Below is a small trained network, with its code and all its weights. Each question gives an input and a target symbol and asks what happens when units are switched off, that is, made to give their printed mean instead of their output.

import numpy as np


def w(rows, s, z=0):
    codes = np.array(rows[::2]) - 128.0
    scale = np.full(codes.shape[1], s)
    scale[-1] = z or s
    return codes * scale


def f(y):
    return y / 2 * (1 + np.tanh(0.7978845608 * (y + 0.044715 * y**3)))


def softmax(a):
    e = np.exp(a - a.max(-1, keepdims=True))
    return e / e.sum(-1, keepdims=True)


def log_softmax(a):
    a = a - a.max(-1, keepdims=True)
    return a - np.log(np.exp(a).sum(-1, keepdims=True))


def net(x, mask):
    ids = ['ΓΛΠΣΦαδεζθμω'.index(c) for c in x.split()]
    T = len(ids)
    res = E[ids] + P[:T]
    u = 0
    for l in range(2):
        q, k, v = (res @ M[l].T for M in (Q, K, V))
        z = softmax(np.where(np.tri(T) > 0, q @ k.T / 4**0.5, -1e9)) @ v
        res = res + np.where(mask[u], z, O[l][:, -1]) @ O[l][:, :-1]
        u += 1
        y = f(res @ A[l][:, :-1].T + A[l][:, -1])
        res = res + np.where(mask[u : u + 12], y, B[l][:, -1]) @ B[l][:, :-1]
        u += 12
    return log_softmax(res[-1] @ U[:, :-1].T + U[:, -1])


Q, K, V, O, A, B = {}, {}, {}, {}, {}, {}
E = w([
[41,161,63],'Γ',
[67,240,210],'Λ',
[39,143,118],'Π',
[170,166,31],'Σ',
[97,124,169],'Φ',
[117,64,148],'α',
[204,220,145],'δ',
[148,154,163],'ε',
[137,81,144],'ζ',
[254,131,123],'θ',
[185,157,117],'μ',
[93,93,149],'ω',
],0.014)
P = w([
[178,214,103],'0',
[165,1,163],'1',
[187,227,59],'2',
[163,8,163],'3',
[203,233,54],'4',
[164,10,164],'5',
[202,252,57],'6',
[162,12,165],'7',
[206,251,52],'8',
[157,12,164],'9',
[219,251,52],'10',
[156,13,167],'11',
],0.0053)
Q[0] = w([
[113,129,172],'L0H1',
[105,134,86],'L0H1',
[74,80,158],'L0H1',
[253,238,86],'L0H1',
],0.013)
K[0] = w([
[106,174,163],'L0H1',
[77,137,183],'L0H1',
[126,57,252],'L0H1',
[138,163,98],'L0H1',
],0.011)
V[0] = w([
[147,118,253],'L0H1',
[175,128,88],'L0H1',
[121,96,17],'L0H1',
[60,159,102],'L0H1',
],0.0075)
O[0] = w([
[128,170,104,4],'L0H1',
[255,150,110,226],'L0H1',
[76,195,136,194],'L0H1',
[182,249,112,118],'L0H1',
],0.0061,0.0023)
A[0] = w([
[106,112,136,27],'L0N1',
[134,106,185,169],'L0N2',
[94,131,192,107],'L0N3',
[142,103,182,149],'L0N4',
[132,55,79,160],'L0N5',
[145,61,91,87],'L0N6',
[147,208,43,57],'L0N7',
[144,171,93,74],'L0N8',
[78,119,19,247],'L0N9',
[2,40,191,5],'L0N10',
[94,200,170,157],'L0N11',
[117,172,170,96],'L0N12',
],0.014,0.0019)
B[0] = w([
[121,100,77,113],'L0N1',
[145,23,215,153],'L0N2',
[67,79,126,136],'L0N3',
[148,92,191,153],'L0N4',
[1,217,123,152],'L0N5',
[70,212,126,142],'L0N6',
[170,134,136,253],'L0N7',
[153,83,125,179],'L0N8',
[85,191,195,193],'L0N9',
[106,99,32,176],'L0N10',
[116,181,100,170],'L0N11',
[91,107,123,145],'L0N12',
],0.0094,0.0062)
Q[1] = w([
[215,144,139],'L1H1',
[94,93,105],'L1H1',
[118,109,10],'L1H1',
[173,113,101],'L1H1',
],0.011)
K[1] = w([
[108,173,93],'L1H1',
[91,89,75],'L1H1',
[62,165,5],'L1H1',
[123,79,183],'L1H1',
],0.014)
V[1] = w([
[119,181,102],'L1H1',
[99,88,139],'L1H1',
[2,94,87],'L1H1',
[179,55,53],'L1H1',
],0.0093)
O[1] = w([
[125,178,140,149],'L1H1',
[131,9,123,84],'L1H1',
[102,103,115,2],'L1H1',
[149,171,163,83],'L1H1',
],0.013,0.0047)
A[1] = w([
[36,152,223,41],'L1N1',
[21,134,176,3],'L1N2',
[85,185,214,228],'L1N3',
[115,183,129,49],'L1N4',
[202,237,221,189],'L1N5',
[26,155,248,79],'L1N6',
[39,137,34,144],'L1N7',
[133,214,61,154],'L1N8',
[81,177,109,123],'L1N9',
[153,138,232,90],'L1N10',
[190,148,185,137],'L1N11',
[188,140,44,39],'L1N12',
],0.011,0.004)
B[1] = w([
[122,135,194,139],'L1N1',
[93,247,218,144],'L1N2',
[155,99,129,171],'L1N3',
[161,66,156,153],'L1N4',
[127,115,106,251],'L1N5',
[54,143,196,144],'L1N6',
[96,184,71,160],'L1N7',
[94,81,108,195],'L1N8',
[254,98,81,151],'L1N9',
[146,115,165,156],'L1N10',
[136,109,162,177],'L1N11',
[60,122,185,146],'L1N12',
],0.0092,0.024)
U = w([
[104,106,110,119],'Γ',
[95,124,127,117],'Λ',
[134,189,77,81],'Π',
[110,134,157,192],'Σ',
[176,145,3,76],'Φ',
[104,43,103,96],'α',
[157,173,192,38],'δ',
[192,171,154,97],'ε',
[128,168,212,55],'ζ',
[148,228,147,118],'θ',
[154,160,145,254],'μ',
[117,55,220,51],'ω',
],0.014,0.0082)

Each question gives the input, a string of symbols that net reads in full, and the target symbol t.
The units are the heads (4 rows each of Q, K, V and O) and the neurons (one row each of A and B). Each row of codes is followed by its name. A weight is (code - 128) times the scale printed after its matrix; where a second scale follows, it is the last column's (O, A, B and U).
mask holds one flag per unit, layer by layer, with each layer's heads first. A switched-off unit (its flag False) gives its mean, the last column of its rows in O or B, instead of its output. The means were averaged over made-up inputs and are rounded, as every weight is.
A unit's drop is (log p(t) with every unit on - log p(t) with that unit switched off) / (log p(t) with every unit on - log p(t) with every unit switched off).
The circuit of an input: a set's keep is (log p(t) with only the set's units on - log p(t) with every unit switched off) / (log p(t) with every unit on - log p(t) with every unit switched off). Starting from the 12 units with the biggest drops (on a tie, the unit counted first), units are removed one at a time, each time the one whose removal leaves the highest keep (on an exact tie, the one counted first), for as long as the keep stays at least 0.8.
units of the circuit, in order: the units of the circuit, biggest drop first
most important unit: the unit with the biggest drop
top k neurons: the k neurons with the biggest drops, biggest first
k most important neurons of layer l: the k neurons of layer l with the biggest drops, biggest first
drop when u is switched off: that unit's drop, to one decimal
input Σ ε Γ Σ, target Φ: 2 most important neurons of layer 0	[L0N2, L0N9]
input Φ Γ Λ ε ε Σ Γ Σ Γ ε Φ, target Φ: units of the circuit, in order	[L0N9, L1N2, L1N6, L1N12]
input δ Φ Γ, target ω: 2 most important neurons of layer 0	[L0N9, L0N10]
input θ ε μ Σ Π δ ω Σ θ Λ, target ζ: units of the circuit, in order	[L1N2, L1N6]
input α δ δ Φ, target α: 3 most important neurons of layer 0	[L0N10, L0N9, L0N2]
input α ε ζ Φ Σ Γ Σ δ Λ Γ δ ζ, target Σ: most important unit	L0N5
input Γ Π Γ, target Φ: units of the circuit, in order	[L1N9, L1H1, L0H1]
input Σ ε Σ Σ Σ α, target Λ: 2 most important neurons of layer 1	[L1N2, L1N7]
input Γ α ζ, target Φ: top 3 neurons	[L0N9, L1N2, L1N6]
input ε α ε Φ, target α: units of the circuit, in order	[L0N10, L0H1]
input ε Γ Λ ε Γ Σ Γ ζ Π, target Φ: top 2 neurons	[L1N9, L0N2]
input Σ θ ε Σ Φ δ Σ ε δ ζ Γ ζ, target Σ: top 2 neurons	[L0N10, L0N5]
input δ δ Σ Σ Γ, target ε: top 3 neurons	[L0N9, L1N9, L0N7]
input θ α α ε ε ε ε Σ ε ω, target Λ: most important unit	L0N10
input ε ε Φ Γ ζ δ Γ Σ Λ, target Φ: units of the circuit, in order	[L0N11, L1N9, L1N8]
input Σ ζ Σ, target ε: top 3 neurons	[L0N9, L0N7, L0N10]
input ω μ α Π Σ Λ, target ζ: 2 most important neurons of layer 0	[L0N3, L0N2]
input ε ε δ α, target Λ: top 4 neurons	[L0N10, L0N5, L1N2, L0N6]
input α ε Γ ω ε, target Φ: 3 most important neurons of layer 0	[L0N11, L0N9, L0N2]
input ω Γ Φ ε ε α Γ ε Γ, target Φ: units of the circuit, in order	[L1N9]
input Γ μ Γ ε δ, target Φ: 3 most important neurons of layer 0	[L0N9, L0N11, L0N2]
input Γ ζ θ θ Γ ε Γ ε ε, target Φ: top 2 neurons	[L0N9, L0N11]
input Σ ε Σ, target ε: top 2 neurons	[L0N7, L0N9]
input Π α ε α ε Γ ζ α Σ Π, target Π: 2 most important neurons of layer 1	[L1N7, L1N2]
input α Λ Γ ε ε ε ε Π Γ Γ, target θ: top 3 neurons	[L0N9, L1N2, L1N7]
input ε Φ Γ Γ Φ, target Φ: top 3 neurons	[L0N9, L1N2, L0N11]
input ε Σ Φ Φ Γ Γ ε Σ Σ ε, target ω: 3 most important neurons of layer 0	[L0N2, L0N4, L0N10]
input δ Φ ε Γ Λ ω Φ Σ, target Φ: drop when L0N2 is switched off	0.3
